Below is a small trained network, with its code and all its weights. Each question gives an input and a target symbol and asks what happens when units are switched off, that is, made to give their printed mean instead of their output.

import numpy as np


def w(rows, s, z=0):
    codes = np.array(rows[::2]) - 128.0
    scale = np.full(codes.shape[1], s)
    scale[-1] = z or s
    return codes * scale


def f(y):
    return y / 2 * (1 + np.tanh(0.7978845608 * (y + 0.044715 * y**3)))


def softmax(a):
    e = np.exp(a - a.max(-1, keepdims=True))
    return e / e.sum(-1, keepdims=True)


def log_softmax(a):
    a = a - a.max(-1, keepdims=True)
    return a - np.log(np.exp(a).sum(-1, keepdims=True))


def net(x, mask):
    ids = ['Δγεηπω'.index(c) for c in x.split()]
    T = len(ids)
    res = E[ids] + P[:T]
    r = res
    for j in range(2):
        rows = slice(3 * j, 3 * j + 3)
        q, k, v = (r @ M[0][rows].T for M in (Q, K, V))
        z = softmax(np.where(np.tri(T) > 0, q @ k.T / 3**0.5, -1e9)) @ v
        o = O[0][rows]
        res = res + np.where(mask[j], z, o[:, -1]) @ o[:, :-1]
    y = f(res @ A[0][:, :-1].T + A[0][:, -1])
    res = res + np.where(mask[2:10], y, B[0][:, -1]) @ B[0][:, :-1]
    return log_softmax(res[-1] @ U[:, :-1].T + U[:, -1])


Q, K, V, O, A, B = {}, {}, {}, {}, {}, {}
E = w([
[134,123,104,88,180,197],'Δ',
[118,99,155,90,114,132],'γ',
[192,108,99,225,82,99],'ε',
[134,229,102,76,147,159],'η',
[96,255,131,163,16,20],'π',
[79,174,207,102,165,86],'ω',
],0.018)
P = w([
[61,26,24,67,117,99],'0',
[134,111,73,45,130,123],'1',
[161,135,109,40,122,137],'2',
[192,138,137,38,87,141],'3',
[186,197,141,3,120,193],'4',
[172,194,164,61,55,164],'5',
[209,200,179,50,59,165],'6',
[196,218,192,38,45,183],'7',
],0.0071)
Q[0] = w([
[124,46,73,76,145,168],'h0',
[54,106,176,132,194,139],'h0',
[208,204,2,151,101,153],'h0',
[126,174,181,204,96,239],'h1',
[130,168,66,118,41,148],'h1',
[47,69,84,184,160,66],'h1',
],0.0081)
K[0] = w([
[77,70,149,146,155,157],'h0',
[101,173,149,123,191,172],'h0',
[135,225,7,167,108,182],'h0',
[227,97,153,129,93,184],'h1',
[133,134,186,166,170,126],'h1',
[160,59,73,154,197,144],'h1',
],0.011)
V[0] = w([
[80,111,160,72,176,68],'h0',
[12,91,131,129,155,176],'h0',
[58,164,165,135,113,54],'h0',
[160,133,1,114,83,113],'h1',
[137,168,143,123,194,179],'h1',
[143,207,135,161,161,87],'h1',
],0.0086)
O[0] = w([
[185,157,78,98,196,224,185],'h0',
[215,123,161,195,78,68,24],'h0',
[101,103,205,131,229,162,254],'h0',
[21,194,101,81,26,203,166],'h1',
[179,125,1,111,166,112,96],'h1',
[104,161,192,179,182,225,242],'h1',
],0.0071,0.0044)
A[0] = w([
[51,42,105,140,162,213,205],'n0',
[255,193,102,66,180,78,12],'n1',
[93,65,131,214,147,207,18],'n2',
[211,87,51,153,141,160,220],'n3',
[115,202,125,219,135,170,204],'n4',
[122,163,145,58,80,194,192],'n5',
[157,94,101,235,64,59,8],'n6',
[113,241,83,89,146,54,205],'n7',
],0.0089,0.0012)
B[0] = w([
[79,142,152,156,175,89,151],'n0',
[128,139,114,103,92,144,199],'n1',
[137,93,121,143,161,80,128],'n2',
[114,113,164,173,150,11,144],'n3',
[176,83,172,63,63,148,178],'n4',
[138,72,111,170,107,95,251],'n5',
[120,196,90,106,172,98,146],'n6',
[126,63,119,159,202,170,198],'n7',
],0.012,0.011)
U = w([
[31,32,74,103,204,45,228],'Δ',
[180,80,115,16,58,129,136],'γ',
[75,173,71,124,89,120,60],'ε',
[124,84,34,182,125,190,27],'η',
[84,75,151,254,126,178,32],'π',
[140,150,123,128,204,119,252],'ω',
],0.0061,0.0023)

Each question gives the input, a string of symbols that net reads in full, and the target symbol t.
The units are the heads (3 rows each of Q, K, V and O) and the neurons (one row each of A and B). Each row of codes is followed by its name. A weight is (code - 128) times the scale printed after its matrix; where a second scale follows, it is the last column's (O, A, B and U).
mask holds one flag per unit, heads first, then neurons. A switched-off unit (its flag False) gives its mean, the last column of its rows in O or B, instead of its output. The means were averaged over made-up inputs and are rounded, as every weight is.
A unit's drop is (log p(t) with every unit on - log p(t) with that unit switched off) / (log p(t) with every unit on - log p(t) with every unit switched off).
The circuit of an input: a set's keep is (log p(t) with only the set's units on - log p(t) with every unit switched off) / (log p(t) with every unit on - log p(t) with every unit switched off). Starting from all 10 units, units are removed one at a time, each time the one whose removal leaves the highest keep (on an exact tie, the one counted first), for as long as the keep stays at least 0.8.
units of the circuit, in order: the units of the circuit, biggest drop first
k most important neurons: the k neurons with the biggest drops, biggest first
which heads matter: for each layer, one digit per head in row order, 1 if its drop is at least 0.15 and else 0, layers parted by /
drop of u: that unit's drop, to one decimal
input π η ω, target π: units of the circuit, in order => [h1 n5]
input π ω ε ε ε ω π Δ, target Δ: units of the circuit, in order => [n0 h0]
input γ π Δ γ, target π: 3 most important neurons => [n5 n4 n1]
input Δ ω ω Δ ω ω ε, target ω: which heads matter => 01
input ε ε η, target η: which heads matter => 01
input ω π π γ η π η, target π: units of the circuit, in order => [h1 n5]
input ω ω γ, target ω: units of the circuit, in order => [n5 h0 h1]
input Δ π η ε Δ, target π: 4 most important neurons => [n5 n0 n1 n6]
input η ε ω ε, target ε: which heads matter => 10
input η γ ω ε η π Δ Δ, target π: 2 most important neurons => [n0 n5]
input ε π ω η γ π π π, target π: 3 most important neurons => [n7 n5 n1]
input γ Δ ε, target ε: most important neuron => [n6]
input ε π ω η ε ε π, target π: drop of n5 => 0.1
input ω ω ω ε η ε π γ, target π: drop of n5 => 0.2
input η ε γ π ε Δ η, target π: drop of h0 => 0.3
input Δ Δ η, target η: drop of n6 => 0.0
